In the rows, 128 means zero.
Known rows:
klagruk: [205 103 146 125 109 157 150 108 124 155 176 114 146  85  72 149 140  84
 126  80 104 142 139  97 128  36  58]
reste: [124  85  36 137 137  91  93 146  79 159 133 160  96 144 144 123 140 147
 107 141 113  98  85 111 134 168 172]
flaplanir: [166 124 100 118 157  52 166 104 105 207 129 180  97  91 132 182 104 106
  85 158 113  84  56 109 152 104 195]
kulabro: [101 128 139 113 137 122 154 118 160 130 130 144 138 103 120 124 109 146
 113 149 135 102 132  89 120 137 118]
gobrebes: [115 126 128 135 111 147 155 126 159 128 105 149 149 142 137 106 111 154
 130 158 125  98 140  64 130 131 133]
setal: [169 135 140 151  99 166 113 135 114  89 134  80 145 167 117 144 148  98
 147  92 114 177 155 181 126 101 102]
keplak: [103 117  79 112 160 104 131 109 127 122 117 152 126 111 128 112  83 141
 105 156 110  91 104  87 159 150 166]
voskul: [141 117 113  98 154  78 170 100 131 161 156 170 120  82 103 144  97 140
  85 140 130  75  92  61 156 105 155]
paklen: [110 135 136 119 114 142  96 158  74 144 105  90 144 106 143 145 153  61
 185 106  85 179 150 217 125  47 132]
fusku: [145 125  60 138 128  97 125 129  95 114 127 124 128 179 133 162 106 133
  83 139 108 108  94 138 153 138 183]
nedrim: [111 115  46 113 145 117 104 118 110 128 125 134 143 123 118 117  90 135
  95 149  84  94 114  96 153 134 154]
fleker: [184  83 137 140 110 139 126 134  93 164 174 128 100 104 105 137 187  96
 145  75 133 153 125 129 106  85  83]
flases: [147 116 134 146 127 181 113 123 146 123 150  94 149 136 104 100 139 101
 138  98  84 170 161 142 140  86  44]
fluklo: [107 189 186 109 140 108 127 119 129  93  91 147 108 130 142 132 143 166
 110 138 180 108 140 132 125 171 181]
droril: [149  96  96 155 116 153  79 150 118 123 154  94 116 118 122 110 134 108
 186 107 132 168 126 168 102 168  81]
skimak: [ 78 141 169 125 178 113 160 111 193 152 144 149 109 144 138  84 128 172
 106 138 137 128 126 104 171 145  97]
furudak: [169 144 108 148 115 160  86 131 125 146 123  92 144 117 128 138 110  89
 170 132  98 169 128 197 116 119 101]
stostu: [151 148 195 111 137  65 203 108 134 142 145 153 102 121 124 176 135 138
 100 113 182 107  99 112 151  97 181]

Facts:
bruvogras(memim, c); bruvogras(deski, b); bruvogras(trine, b); bruvogras(kloplaklis, a); bruvogras(breral, a); bruvogras(tizal, b); bruvogras(fusku, b); bruvogras(mozok, a)
bruvogras(sibim, b); bruvogras(trofluda, a); bruvogras(fleske, a); bruvogras(troskitu, c); bruvogras(fiskon, a); bruvogras(paklen, d); bruvogras(sukle, a); bruvogras(pomi, a)
bruvogras(bruflum, d); bruvogras(brezer, a); bruvogras(flapu, c); bruvogras(flogrom, c); bruvogras(sosun, b); bruvogras(flenuskek, b); bruvogras(varuzok, b); bruvogras(stidul, a)
bruvogras(skete, a); bruvogras(kaplem, c); bruvogras(sozol, c); bruvogras(godatrom, c); bruvogras(klusak, b); bruvogras(klagruk, a); bruvogras(stigedra, d); bruvogras(grebren, a)
bruvogras(troflol, b); bruvogras(retor, b); bruvogras(rutak, b); bruvogras(drusken, a); bruvogras(mato, a); bruvogras(klebi, c); bruvogras(greskirum, a); bruvogras(trilol, a)
bruvogras(lese, b); bruvogras(flases, a); bruvogras(dalen, d); bruvogras(nesto, b); bruvogras(nedrim, a); bruvogras(tazar, c); bruvogras(klabril, b); bruvogras(flaplanir, d)
bruvogras(grepegem, b); bruvogras(pliflobon, b); bruvogras(flagrakles, b); bruvogras(pifil, a); bruvogras(stiklos, a); bruvogras(rutra, a); bruvogras(droska, c); bruvogras(zuflik, a)
bruvogras(fliflin, b); bruvogras(fugoste, d); bruvogras(dubrobras, c); bruvogras(drafi, a); bruvogras(stiplovil, a); bruvogras(tuflagek, a); bruvogras(zusok, c); bruvogras(drotorem, c)
bruvogras(fluvo, a); bruvogras(faku, b); bruvogras(skiter, a); bruvogras(setal, b); bruvogras(fodror, a); bruvogras(skamemi, a); bruvogras(mobrer, a); bruvogras(nanis, a)
bruvogras(vostan, b); bruvogras(skune, b); bruvogras(dozir, b); bruvogras(kliza, c); bruvogras(rodun, b); bruvogras(vomon, c); bruvogras(veskera, c); bruvogras(klezo, b)
bruvogras(skimak, a); bruvogras(skagis, a); bruvogras(redi, a); bruvogras(klafleses, c); bruvogras(drofuful, b); bruvogras(trimak, a); bruvogras(mobok, c); bruvogras(namel, d)
bruvogras(sefla, b); bruvogras(fluklo, b); bruvogras(zuror, a); bruvogras(sulu, b); bruvogras(tolam, a); bruvogras(sogres, c); bruvogras(pazik, b); bruvogras(skapeli, a)
bruvogras(kuvon, d); bruvogras(muzan, b); bruvogras(stoskos, b); bruvogras(fleker, c); bruvogras(bazagre, b); bruvogras(vuzin, c); bruvogras(plalistek, b); bruvogras(klesul, b)
bruvogras(deskeskir, b); bruvogras(voskul, a); bruvogras(flopur, a); bruvogras(voplel, a); bruvogras(stinum, d); bruvogras(drotor, a); bruvogras(vupludre, d); bruvogras(rimin, a)
bruvogras(noflos, a); bruvogras(klobro, d); bruvogras(brasko, b); bruvogras(klotra, a); bruvogras(suze, a); bruvogras(fledral, d); bruvogras(klabuk, c); bruvogras(skile, a)
bruvogras(sida, b); bruvogras(nadre, a); bruvogras(kleplin, a); bruvogras(stabrer, d); bruvogras(trasil, a); bruvogras(lubra, a); bruvogras(dretri, d); bruvogras(kigogrir, b)
bruvogras(brozek, d); bruvogras(gopli, c); bruvogras(kluplor, a); bruvogras(stidraflu, a); bruvogras(klekla, a); bruvogras(genevim, a); bruvogras(dasom, a); bruvogras(buskek, a)
bruvogras(zoden, b); bruvogras(dubru, c); bruvogras(bubrak, a); bruvogras(sifen, b); bruvogras(reste, c); bruvogras(teto, a); bruvogras(stostu, b); bruvogras(bripul, b)
bruvogras(braplir, c); bruvogras(plefom, c); bruvogras(furudak, d); bruvogras(kulabro, a); bruvogras(reskal, b); bruvogras(brogra, c); bruvogras(fadris, a); bruvogras(gobrebes, a)
bruvogras(bemam, d); bruvogras(segrur, b); bruvogras(stikli, c); bruvogras(doba, b); bruvogras(tepavon, d); bruvogras(tribok, a); bruvogras(flonis, a); bruvogras(geskoplem, a)
bruvogras(kluplel, b); bruvogras(supiflur, d); bruvogras(keplak, a); bruvogras(grure, c); bruvogras(droril, c); bruvogras(siles, c); fladri(memim, 340); fladri(deski, 79)
fladri(trine, 340); fladri(kloplaklis, 641); fladri(breral, 902); fladri(tizal, 902); fladri(fusku, 950); fladri(mozok, 950); fladri(sibim, 340); fladri(trofluda, 641)
fladri(fleske, 902); fladri(troskitu, 777); fladri(fiskon, 902); fladri(paklen, 902); fladri(sukle, 641); fladri(pomi, 340); fladri(bruflum, 340); fladri(brezer, 340)
fladri(flapu, 950); fladri(flogrom, 950); fladri(sosun, 950); fladri(flenuskek, 641); fladri(varuzok, 902); fladri(stidul, 902); fladri(skete, 777); fladri(kaplem, 340)
fladri(sozol, 340); fladri(godatrom, 902); fladri(klusak, 340); fladri(klagruk, 902); fladri(stigedra, 777); fladri(grebren, 902); fladri(troflol, 950); fladri(retor, 950)
fladri(rutak, 902); fladri(drusken, 950); fladri(mato, 950); fladri(klebi, 777); fladri(greskirum, 79); fladri(trilol, 340); fladri(lese, 340); fladri(flases, 902)
fladri(dalen, 641); fladri(nesto, 902); fladri(nedrim, 950); fladri(tazar, 902); fladri(klabril, 340); fladri(flaplanir, 846); fladri(grepegem, 902); fladri(pliflobon, 902)
fladri(flagrakles, 902); fladri(pifil, 902); fladri(stiklos, 641); fladri(rutra, 641); fladri(droska, 902); fladri(zuflik, 846); fladri(fliflin, 340); fladri(fugoste, 340)
fladri(dubrobras, 641); fladri(drafi, 902); fladri(stiplovil, 340); fladri(tuflagek, 902); fladri(zusok, 902); fladri(drotorem, 340); fladri(fluvo, 902); fladri(faku, 641)
fladri(skiter, 846); fladri(setal, 902); fladri(fodror, 79); fladri(skamemi, 340); fladri(mobrer, 340); fladri(nanis, 641); fladri(vostan, 902); fladri(skune, 902)
fladri(dozir, 340); fladri(kliza, 641); fladri(rodun, 641); fladri(vomon, 79); fladri(veskera, 902); fladri(klezo, 950); fladri(skimak, 641); fladri(skagis, 902)
fladri(redi, 777); fladri(klafleses, 340); fladri(drofuful, 902); fladri(trimak, 340); fladri(mobok, 902); fladri(namel, 902); fladri(sefla, 340); fladri(fluklo, 641)
fladri(zuror, 641); fladri(sulu, 79); fladri(tolam, 340); fladri(sogres, 641); fladri(pazik, 902); fladri(skapeli, 79); fladri(kuvon, 79); fladri(muzan, 902)
fladri(stoskos, 340); fladri(fleker, 902); fladri(bazagre, 902); fladri(vuzin, 902); fladri(plalistek, 902); fladri(klesul, 902); fladri(deskeskir, 902); fladri(voskul, 79)
fladri(flopur, 777); fladri(voplel, 902); fladri(stinum, 340); fladri(drotor, 902); fladri(vupludre, 340); fladri(rimin, 641); fladri(noflos, 902); fladri(klobro, 950)
fladri(brasko, 902); fladri(klotra, 340); fladri(suze, 902); fladri(fledral, 340); fladri(klabuk, 902); fladri(skile, 340); fladri(sida, 340); fladri(nadre, 950)
fladri(kleplin, 950); fladri(stabrer, 902); fladri(trasil, 902); fladri(lubra, 79); fladri(dretri, 950); fladri(kigogrir, 902); fladri(brozek, 340); fladri(gopli, 902)
fladri(kluplor, 340); fladri(stidraflu, 340); fladri(klekla, 340); fladri(genevim, 902); fladri(dasom, 340); fladri(buskek, 340); fladri(zoden, 902); fladri(dubru, 641)
fladri(bubrak, 340); fladri(sifen, 902); fladri(reste, 950); fladri(teto, 340); fladri(stostu, 641); fladri(bripul, 641); fladri(braplir, 950); fladri(plefom, 950)
fladri(furudak, 902); fladri(kulabro, 340); fladri(reskal, 902); fladri(brogra, 641); fladri(fadris, 902); fladri(gobrebes, 340); fladri(bemam, 902); fladri(segrur, 902)
fladri(stikli, 902); fladri(doba, 641); fladri(tepavon, 902); fladri(tribok, 902); fladri(flonis, 950); fladri(geskoplem, 902); fladri(kluplel, 846); fladri(supiflur, 902)
fladri(keplak, 846); fladri(grure, 340); fladri(droril, 902); fladri(siles, 79); vorir(deski, flonis); vorir(trine, noflos); vorir(kloplaklis, sibim); vorir(breral, veskera)
vorir(tizal, breral); vorir(fusku, fadris); vorir(mozok, furudak); vorir(sibim, redi); vorir(trofluda, rimin); vorir(fleske, tolam); vorir(troskitu, skile); vorir(fiskon, suze)
vorir(paklen, pazik); vorir(sukle, flases); vorir(pomi, vupludre); vorir(brezer, bubrak); vorir(flapu, drotor); vorir(sosun, kliza); vorir(flenuskek, nedrim); vorir(varuzok, fluklo)
vorir(stidul, fledral); vorir(skete, grepegem); vorir(kaplem, dasom); vorir(sozol, plalistek); vorir(godatrom, kaplem); vorir(klusak, troskitu); vorir(grebren, skete); vorir(retor, varuzok)
vorir(rutak, tribok); vorir(drusken, stidraflu); vorir(mato, rodun); vorir(klebi, greskirum); vorir(greskirum, dubrobras); vorir(trilol, klobro); vorir(lese, flenuskek); vorir(flases, teto)
vorir(nesto, stikli); vorir(nedrim, drusken); vorir(tazar, drofuful); vorir(klabril, sosun); vorir(grepegem, faku); vorir(flagrakles, klabuk); vorir(pifil, lubra); vorir(stiklos, dubru)
vorir(droska, skagis); vorir(zuflik, braplir); vorir(fliflin, tazar); vorir(fugoste, bripul); vorir(dubrobras, muzan); vorir(drafi, fluvo); vorir(stiplovil, plefom); vorir(zusok, zoden)
vorir(drotorem, bemam); vorir(faku, trimak); vorir(skiter, skapeli); vorir(setal, kleplin); vorir(fodror, droska); vorir(skamemi, sogres); vorir(mobrer, skune); vorir(skune, godatrom)
vorir(kliza, fusku); vorir(rodun, kloplaklis); vorir(vomon, klezo); vorir(veskera, brezer); vorir(klezo, pomi); vorir(skimak, rutak); vorir(skagis, nesto); vorir(redi, gopli)
vorir(klafleses, kigogrir); vorir(drofuful, drotorem); vorir(trimak, skimak); vorir(mobok, stostu); vorir(namel, mozok); vorir(sefla, flopur); vorir(fluklo, fliflin); vorir(zuror, stabrer)
vorir(sulu, reskal); vorir(tolam, nadre); vorir(sogres, lese); vorir(pazik, stiklos); vorir(skapeli, vomon); vorir(kuvon, deskeskir); vorir(muzan, deski); vorir(stoskos, mobrer)
vorir(bazagre, genevim); vorir(vuzin, brozek); vorir(plalistek, klafleses); vorir(klesul, sida); vorir(deskeskir, grure); vorir(flopur, rutra); vorir(voplel, doba); vorir(drotor, trofluda)
vorir(vupludre, tizal); vorir(rimin, zuflik); vorir(noflos, stinum); vorir(klobro, klusak); vorir(brasko, keplak); vorir(suze, mato); vorir(fledral, kuvon); vorir(klabuk, sifen)
vorir(skile, drafi); vorir(sida, fleske); vorir(nadre, brogra); vorir(kleplin, klesul); vorir(stabrer, kulabro); vorir(trasil, fiskon); vorir(lubra, skiter); vorir(kigogrir, kluplel)
vorir(brozek, stidul); vorir(gopli, bazagre); vorir(kluplor, fugoste); vorir(stidraflu, supiflur); vorir(klekla, kluplor); vorir(genevim, droril); vorir(dasom, gobrebes); vorir(buskek, flagrakles)
vorir(zoden, segrur); vorir(dubru, sulu); vorir(sifen, paklen); vorir(reste, klagruk); vorir(teto, pliflobon); vorir(braplir, grebren); vorir(furudak, klekla); vorir(kulabro, flaplanir)
vorir(reskal, mobok); vorir(brogra, trasil); vorir(gobrebes, voplel); vorir(bemam, trilol); vorir(segrur, reste); vorir(stikli, klebi); vorir(doba, zusok); vorir(tepavon, sozol)
vorir(tribok, sukle); vorir(flonis, stoskos); vorir(geskoplem, siles); vorir(kluplel, stiplovil); vorir(supiflur, trine); vorir(keplak, sefla); vorir(grure, dalen); vorir(droril, namel)
vorir(siles, buskek)

Rows:
No name comes twice in this set of rows, the named rows included.
[137 111 139 153 135 185 119 124 164 143 163  96 139 160 106  90 149 111
 125  92  76 180 156 146 149  84  19] -> grebren
[117 130  89 123 135 113 140 121 135 129 100 159 141 138 140  98  92 167
 119 161 111  81 119  60 163 141 176] -> greskirum
[175 133 110 158 100 158 110 133 137  82 153  65 150 151 110 149  94  94
 169 106 125 175 129 196 123 143  98] -> bazagre
[153 132 154 174 122 163 133 140 149 125 161  87 123 223 125 129 172 108
 114  78  99 203 146 194 151  93  52] -> grepegem
[103 172 164  88 140 154  92 104 135 111  89 157 127  60 103 116 142 158
  79 156 152  79 173  83  75 165 123] -> trilol
[175 176 170 126 100 192  69 122  87  77  93  98 132 126  96 138 183 106
 114  95 130 155 189 168  85 122 102] -> drofuful
[172  91 114 172  85 182  95 162  95 133 110 122 130 175 146  90 183 125
 181 102 111 160 153 120 114 114 103] -> godatrom
[115 134  98 129 145  84 142 125 107  99 112 140 113 165 149 149 105 137
  97 147 132 110  94 135 154 158 198] -> kluplel
[102 124 141 118 143 120 156 117 168 139 142 145 134 118 123 119 116 146
 103 147 134 108 126  93 128 135 103] -> teto
[ 41 142 162  78 159  90 153 124 125 112 111 133 130  77 146 104 113 135
 159 126 148 110 142 118 157 108 173] -> stiklos
[ 91 103 134 129 138  98 130 144 127 149 135 163  94 122 152 117 158 149
 129 141 168 112 114 116  98 170 144] -> grure
[171 143 105 155 115 156  88 135 130 143 129  91 151 110 122 144  99  88
 179 135  95 174 119 204 114 126 101] -> namel
[ 71 130 185 105 150 103 184 112 184 126 116 167 122  92 142 120 108 153
 110 166 176  93 126  67 107 156 133] -> flopur

Now the same elements, written a new way:
Known rows:
trimak: [ 99 131 114 119 108 125 135  90 142  72  95 126 125 132 123 118 143 121
 151 141 133 142 106 150 167 106]
skagis: [153 151 142 127 128 145 122 164 119 132 117 142 129 117 119 217 125 136
  73 108 144 129  93 107 130 153]
tribok: [120 154 124 148 125 123 128 103 112 186 114 145 137 104 126 182 133 104
 108 115 128 114  95 142  94 136]
stidul: [139 139 129 153 143 128 127 147 117 162 128 143 127 112 131 145 134 136
 110 120 119 123 120 113 104 135]
klotra: [106 127 116 122 116 126 136 105 144  62 100 124 121 135 125 102 143 133
 152 143 130 146 117 138 172 106]
kluplor: [122 163  78 128 131 115 156  47 143  73  97 125 125 148 153 111  95 150
 125 149 106 131 156 132 181  90]
fiskon: [121  91 131 227 166 101 127 140 110 166 138 135 114 103 114 122 171 106
 129 119 120 133 137 111  97 153]
drotor: [158 125 137 150 158 135 127 193 122 138 141 140 118 120 135 109 134 167
 112 125 111 131 142  84 113 134]
drusken: [136 116 132 148 140 133 130 138 130 142 125 124 136 118 125 147 141 133
 115 126 131 126 138 127 114 123]
grepegem: [135 160 132 132 126 131 127 164 118 160 145 137 127 123 132 128 119 132
 113 118 113 117 128 113 114 147]
retor: [130 136 134 129 123 135 131 151 131 140 141 118 137 130 125 134 126 126
 118 124 127 121 146 129 124 136]
fluklo: [140 126 132 115 115 135 129 124 135 148 142 115 130 129 123 123 125 131
 136 128 127 124 134 139 132 140]
sosun: [127 138 133 128 122 134 131 147 130 144 140 118 137 128 126 134 126 124
 120 124 127 119 146 131 122 135]
flogrom: [133  93 133 129 132 134 124 140 125 134 134 126 134 129 134 143 112 111
 123 123 141 126 144 129 112 127]
memim: [104 104 117 103 106 126 129 109 138  55 111 126 120 146 134  98 115 110
 159 140 139 146 123 140 169 109]
sogres: [145  81 131 116 125 135 122 116 129 140 137 122 127 130 131 130 111 118
 139 126 141 131 134 137 121 131]
fledral: [100 120 126 102 113 116 124  94 136  52 109 116 122 151 127  92 129 131
 141 142 123 140 112 138 170 108]
stinum: [ 99 123 125 101 112 116 124  91 135  55 109 117 123 150 128  93 129 131
 141 142 122 139 111 140 169 107]

Rows:
No name comes twice in this set of rows, the named rows included.
[150 128 143 106 121 146 115 168 113 128 129 143 128 127 128 205  98 115
  84 106 152 129  99 110 127 154] -> droska
[ 87 133 103 201 133 132 140  91 168  81 120 118 100 180 111  70 147  81
 128 149  94 151 136 142 153 128] -> sida
[152  79 141 127 147 141 123 185 130 110 147 124 126 137 138 108 114 142
 124 127 135 135 164 102 121 126] -> flapu
[115 155  89 114 130 106 145  36 137  63 107 116 124 165 153 100  84 145
 114 148  99 127 149 133 178  94] -> fugoste
[152 161  95 127 130 124 149  63 135 162 139 115 132 142 149 131  80 142
 112 133 102 110 170 136 137 125] -> bripul
[135 114 126 132 122 131 129  87 132 164 117 123 135 113 120 161 138 121
 131 127 137 124 112 154 117 127] -> skimak
[122 148 115 229 162 135 134 130 142 181 147 137 107 158 119 114 133  84
  84 126  83 126 141 117  86 157] -> klesul
[149  82 140 126 144 140 123 180 129 112 146 124 127 137 138 110 113 139
 124 127 135 133 162 105 119 126] -> braplir
[131 173 145  90 107 147 121 181 121 163 140 142 134 121 131 129 120 135
 120 119 119 115 103 122 105 140] -> skune
[145 126 106 133 143  97 137 107  92 156 140 140 132 109 160 144  78 133
 123 117 127 111 164 108 121 131] -> droril
[101 135 130  71  97 144 127 135 149  75 100 131 129 132 131  64 149 147
 178 151 125 140  96 148 149  87] -> dasom
[127 125 145  76 115 147 113 181 117 177 141 154 135 118 148  79 113 128
 155 127 118 116 105 129  68 112] -> zusok
[119 156 123 148 125 123 129  99 111 190 113 146 138 103 125 186 131 101
 107 115 128 112  92 145  94 136] -> flases

The same elements again, as new rows of numbers:
Known rows:
fluvo: [117 160 158 136 157 134 113 119 163 178 139  95]
fiskon: [136 135 139 170 140 160  94 110 141 171 105 145]
reskal: [138 180 120 163 138 129 127 137 140 167 163 113]
kluplel: [102 219  92 196 121  99 164 113 124 221 131 153]
sibim: [152 174  92 208 133 146 114 127 114 179 116 175]
stiklos: [133  89 155  95 184 128 127 103 137  95 146  76]
fadris: [124 145 152 147 139 133 108 117 159 184 130 101]
dretri: [127 150 136 109  98 132 173  76 121 133 131 138]
dubrobras: [178  77  79  71 124 135 106  84 117 123 131  77]
stigedra: [142 196 144 161 119 122 138 128 155 227 119 152]
fugoste: [158 168 138 160 134 131 132 123 140 197 108 163]
dubru: [150 101 112  79 177 121 105  93 113  99 160 105]
klobro: [114 178 147  90 136 130 180  79 128 120 146 125]
godatrom: [162 145  81 111  95 140  94 102 146 208 124  94]
plalistek: [145 171 114 169 126 130 123 136 138 171 154 117]
droska: [152 151  97 124 115 133  91 106 141 197 135 114]
breral: [120 151 155 141 150 131 111 120 162 183 136  99]
buskek: [111 167 150 151 163 117 120 121 161 200 128 107]

Rows:
No name comes twice in this set of rows, the named rows included.
[175  92  96 154 150 157 118 107  89  74 132 142] -> rodun
[146 137 125 130 173  86 174 101 116 165 106 148] -> kuvon
[ 72 166 142 201 111  69 149 103 144 246 126 153] -> zuflik
[148 187 163 118 162 131 136 129 159 167 145 119] -> bemam
[117 207 129 163 121 102 171 103 137 231 106 167] -> flaplanir
[120 174 132 196 133 151  99 109 144 219  92 166] -> redi
[146 182 149 144 147 115 140 129 150 199 127 140] -> vupludre
[130  44 164 138 137  92 121 110 130 115 157  95] -> skimak
[119 126 161 167 122 112 109 124 157 192 143 108] -> drotor
[119 121 164 169 118 108 110 125 157 196 146 112] -> flases
[104 127 124 143 115 161 134  58 111 122 104 152] -> mato
[156 149  96 157 133 156  73  99 117 175 118 176] -> gopli
[120 142  80  95  90 133 133  57 112 147 136 119] -> reste
[ 97 131 131 130 114 144 144  62 122 129 120 126] -> kleplin
[138 146 114 136 108 132 123 111 164 225  97  74] -> mobrer

